Here is a tiny trained network, its code and every weight. The questions are about switching its units off for an input and a target symbol, where a switched-off unit gives its printed mean instead of its output.

import numpy as np


def w(rows, s, z=0):
    codes = np.array(rows[::2]) - 128.0
    scale = np.full(codes.shape[1], s)
    scale[-1] = z or s
    return codes * scale


def softmax(a):
    e = np.exp(a - a.max(-1, keepdims=True))
    return e / e.sum(-1, keepdims=True)


def log_softmax(a):
    a = a - a.max(-1, keepdims=True)
    return a - np.log(np.exp(a).sum(-1, keepdims=True))


def net(x, mask):
    ids = ['ΘΦΩαδελμξτ'.index(c) for c in x.split()]
    T = len(ids)
    res = E[ids] + P[:T]
    u = 0
    for l in range(3):
        r = res
        for j in range(2):
            rows = slice(2 * j, 2 * j + 2)
            q, k, v = (r @ M[l][rows].T for M in (Q, K, V))
            z = softmax(np.where(np.tri(T) > 0, q @ k.T / 2**0.5, -1e9)) @ v
            o = O[l][rows]
            res = res + np.where(mask[u + j], z, o[:, -1]) @ o[:, :-1]
        u += 2
    return log_softmax(res[-1] @ U[:, :-1].T + U[:, -1])


Q, K, V, O = {}, {}, {}, {}
E = w([
[120,75,164,94,209,120,141,198,86,32,2,50],'Θ',
[123,129,90,142,136,160,103,97,53,147,228,64],'Φ',
[99,86,133,142,138,155,147,204,58,152,198,118],'Ω',
[220,190,79,183,171,48,172,58,36,132,146,142],'α',
[178,157,179,121,192,153,153,170,219,145,108,155],'δ',
[190,158,193,82,99,137,95,127,94,91,143,131],'ε',
[134,213,165,212,129,182,143,189,168,95,173,91],'λ',
[160,133,119,201,115,56,173,120,127,160,132,108],'μ',
[181,223,84,44,148,199,176,117,117,196,178,176],'ξ',
[84,128,74,107,88,140,193,177,107,108,74,50],'τ',
],0.014)
P = w([
[155,107,100,141,117,152,135,122,122,119,89,166],'0',
[88,113,171,128,220,167,249,103,89,96,202,131],'1',
[71,128,121,155,149,142,103,105,77,149,78,186],'2',
[186,146,107,137,135,96,126,178,153,108,75,127],'3',
[161,87,179,142,165,182,228,90,100,72,167,94],'4',
[76,129,140,150,125,151,94,90,83,165,90,175],'5',
[189,155,108,127,130,76,95,191,159,138,118,91],'6',
[181,84,209,138,132,172,202,91,90,87,149,94],'7',
[94,131,151,147,121,151,85,93,103,182,92,169],'8',
[182,158,83,113,112,57,64,220,147,152,168,65],'9',
[180,59,207,146,102,162,183,119,60,90,132,106],'10',
[84,117,134,142,127,136,83,97,92,171,89,158],'11',
],0.014)
Q[0] = w([
[162,90,129,93,134,140,222,115,184,106,191,99],'0.h0',
[57,152,127,119,38,51,28,75,164,118,68,185],'0.h0',
[155,133,197,152,211,139,202,116,78,110,136,95],'0.h1',
[1,179,112,89,156,140,72,92,173,193,33,192],'0.h1',
],0.0076)
K[0] = w([
[182,220,118,67,101,44,160,131,156,139,152,129],'0.h0',
[105,92,181,165,105,217,245,2,111,81,86,197],'0.h0',
[171,127,89,87,136,93,40,178,180,164,107,79],'0.h1',
[72,96,187,151,123,211,170,28,134,140,72,164],'0.h1',
],0.009)
V[0] = w([
[117,20,79,202,146,71,140,93,193,200,97,102],'0.h0',
[2,99,122,102,121,201,81,67,47,147,79,158],'0.h0',
[105,168,123,166,163,133,134,44,64,84,205,88],'0.h1',
[179,165,67,71,167,53,72,51,149,43,78,83],'0.h1',
],0.0067)
O[0] = w([
[140,42,53,107,151,103,74,70,192,57,162,239,85],'0.h0',
[231,58,175,167,144,128,118,124,182,211,155,81,2],'0.h0',
[127,151,47,166,186,254,108,89,84,32,51,33,104],'0.h1',
[220,124,135,197,205,149,74,181,69,106,136,86,113],'0.h1',
],0.0089,0.0056)
Q[1] = w([
[137,171,195,136,162,30,115,170,119,76,163,107],'1.h0',
[204,108,60,73,150,51,67,104,107,145,119,206],'1.h0',
[114,147,100,156,225,127,103,168,146,99,107,185],'1.h1',
[101,3,131,154,63,233,147,49,113,99,170,139],'1.h1',
],0.0053)
K[1] = w([
[147,165,109,94,92,20,95,254,166,57,161,99],'1.h0',
[200,97,97,192,196,75,220,100,72,145,97,199],'1.h0',
[151,153,46,135,192,73,79,202,89,104,127,198],'1.h1',
[151,103,163,138,191,141,241,95,76,57,192,137],'1.h1',
],0.0056)
V[1] = w([
[152,183,112,20,253,139,143,116,78,163,129,89],'1.h0',
[101,72,180,70,179,187,239,113,90,116,175,165],'1.h0',
[134,133,68,164,99,116,48,108,157,156,96,116],'1.h1',
[179,117,122,178,67,154,90,112,91,182,59,144],'1.h1',
],0.0056)
O[1] = w([
[139,1,112,125,102,135,129,133,159,51,97,167,200],'1.h0',
[96,136,210,120,9,74,40,67,138,55,111,120,185],'1.h0',
[4,176,186,106,123,109,92,164,113,103,200,127,2],'1.h1',
[102,165,137,98,53,79,101,105,48,141,157,103,71],'1.h1',
],0.0081,0.0056)
Q[2] = w([
[82,118,119,239,113,95,33,50,87,179,53,160],'2.h0',
[235,157,187,104,75,94,244,199,134,101,125,50],'2.h0',
[106,145,67,125,129,123,63,220,255,130,80,141],'2.h1',
[140,107,47,116,27,120,207,137,141,86,76,72],'2.h1',
],0.0065)
K[2] = w([
[160,127,153,253,86,146,148,46,76,178,126,206],'2.h0',
[120,177,46,60,114,84,31,230,159,162,194,65],'2.h0',
[56,143,130,234,158,129,181,188,239,82,84,144],'2.h1',
[70,105,62,116,93,87,87,181,121,190,73,59],'2.h1',
],0.0063)
V[2] = w([
[89,3,226,131,170,103,122,191,137,108,118,124],'2.h0',
[155,148,198,97,145,244,95,97,148,134,160,182],'2.h0',
[168,138,99,108,130,113,55,115,164,140,120,132],'2.h1',
[136,218,124,131,110,132,72,185,122,122,169,137],'2.h1',
],0.0082)
O[2] = w([
[56,84,125,220,73,214,104,113,126,138,35,160,91],'2.h0',
[167,167,91,114,95,186,153,255,17,7,147,141,2],'2.h0',
[177,134,51,150,163,158,111,83,181,87,132,97,29],'2.h1',
[186,194,154,241,43,158,101,97,203,113,118,160,64],'2.h1',
],0.0073,0.0035)
U = w([
[108,95,139,176,140,151,125,126,130,181,93,167,120],'Θ',
[82,158,156,128,124,145,25,84,89,74,134,96,229],'Φ',
[6,111,167,100,74,75,103,165,90,143,170,201,197],'Ω',
[200,116,86,137,191,159,137,76,174,113,115,117,117],'α',
[131,138,35,110,137,150,134,112,182,84,90,254,164],'δ',
[186,85,214,109,104,67,90,194,125,116,140,84,84],'ε',
[90,201,153,194,127,170,189,161,121,168,113,102,96],'λ',
[159,109,151,125,187,64,104,67,166,178,179,165,141],'μ',
[98,163,85,44,153,133,208,134,111,178,84,122,2],'ξ',
[78,116,146,126,79,100,185,15,212,118,114,83,124],'τ',
],0.0068,0.0041)

Each question gives the input, a string of symbols that net reads in full, and the target symbol t.
The units are the heads (2 rows each of Q, K, V and O). Each row of codes is followed by its name. A weight is (code - 128) times the scale printed after its matrix; where a second scale follows, it is the last column's (O and U).
mask holds one flag per head, layer by layer. A switched-off head (its flag False) gives its mean, the last column of its rows in O, instead of its output. The means were averaged over made-up inputs and are rounded, as every weight is.
A unit's drop is (log p(t) with every unit on - log p(t) with that unit switched off) / (log p(t) with every unit on - log p(t) with every unit switched off).
The circuit of an input: a set's keep is (log p(t) with only the set's units on - log p(t) with every unit switched off) / (log p(t) with every unit on - log p(t) with every unit switched off). Starting from all 6 units, units are removed one at a time, each time the one whose removal leaves the highest keep (on an exact tie, the one counted first), for as long as the keep stays at least 0.8.
circuit, biggest first: the units of the circuit, biggest drop first
unit that matters most: the unit with the biggest drop
which heads matter: for each layer, one digit per head in row order, 1 if its drop is at least 0.15 and else 0, layers parted by /
input Θ Φ λ μ ε, target δ: circuit, biggest first	0.h0
input Θ ε λ τ ε, target μ: which heads matter	01 / 00 / 10
input μ Θ λ Θ Ω ξ Ω Ω Ω α Θ, target Φ: circuit, biggest first	0.h1, 0.h0
input Ω Ω α Ω Φ μ, target τ: which heads matter	01 / 10 / 00
input Φ ε δ, target Ω: circuit, biggest first	1.h1, 0.h1, 2.h1
input δ ξ α Ω λ, target τ: circuit, biggest first	0.h1, 2.h0
input μ Ω μ Φ μ Ω ε Φ Φ, target α: circuit, biggest first	0.h0, 0.h1, 1.h1
input μ δ Ω ξ, target ξ: which heads matter	11 / 00 / 10
input δ Ω ξ τ, target τ: which heads matter	00 / 00 / 10
input ξ α Ω Ω δ α δ Θ ξ λ Ω, target ξ: which heads matter	10 / 10 / 00
input ε α ε Θ α τ Ω δ ξ μ Ω, target δ: circuit, biggest first	0.h0, 1.h1
input τ λ δ Ω ξ, target τ: which heads matter	01 / 10 / 10
input α δ Φ δ ε, target Ω: which heads matter	11 / 00 / 00
input ξ ε δ ξ Ω ε α Ω ε Φ τ, target α: circuit, biggest first	0.h1, 2.h1
input τ τ ε ε δ τ μ δ λ Φ ξ, target α: which heads matter	01 / 00 / 11
input Ω ξ Θ λ Θ λ δ α, target Ω: circuit, biggest first	0.h1, 0.h0
input Ω Φ ε Ω μ τ Φ Φ Θ Φ, target Φ: circuit, biggest first	0.h1, 1.h1
input μ τ μ δ ε μ Φ ε ε ε Ω, target λ: unit that matters most	0.h0
input α μ Ω Ω, target Ω: which heads matter	01 / 01 / 00
input α Ω ξ μ μ, target δ: unit that matters most	0.h0
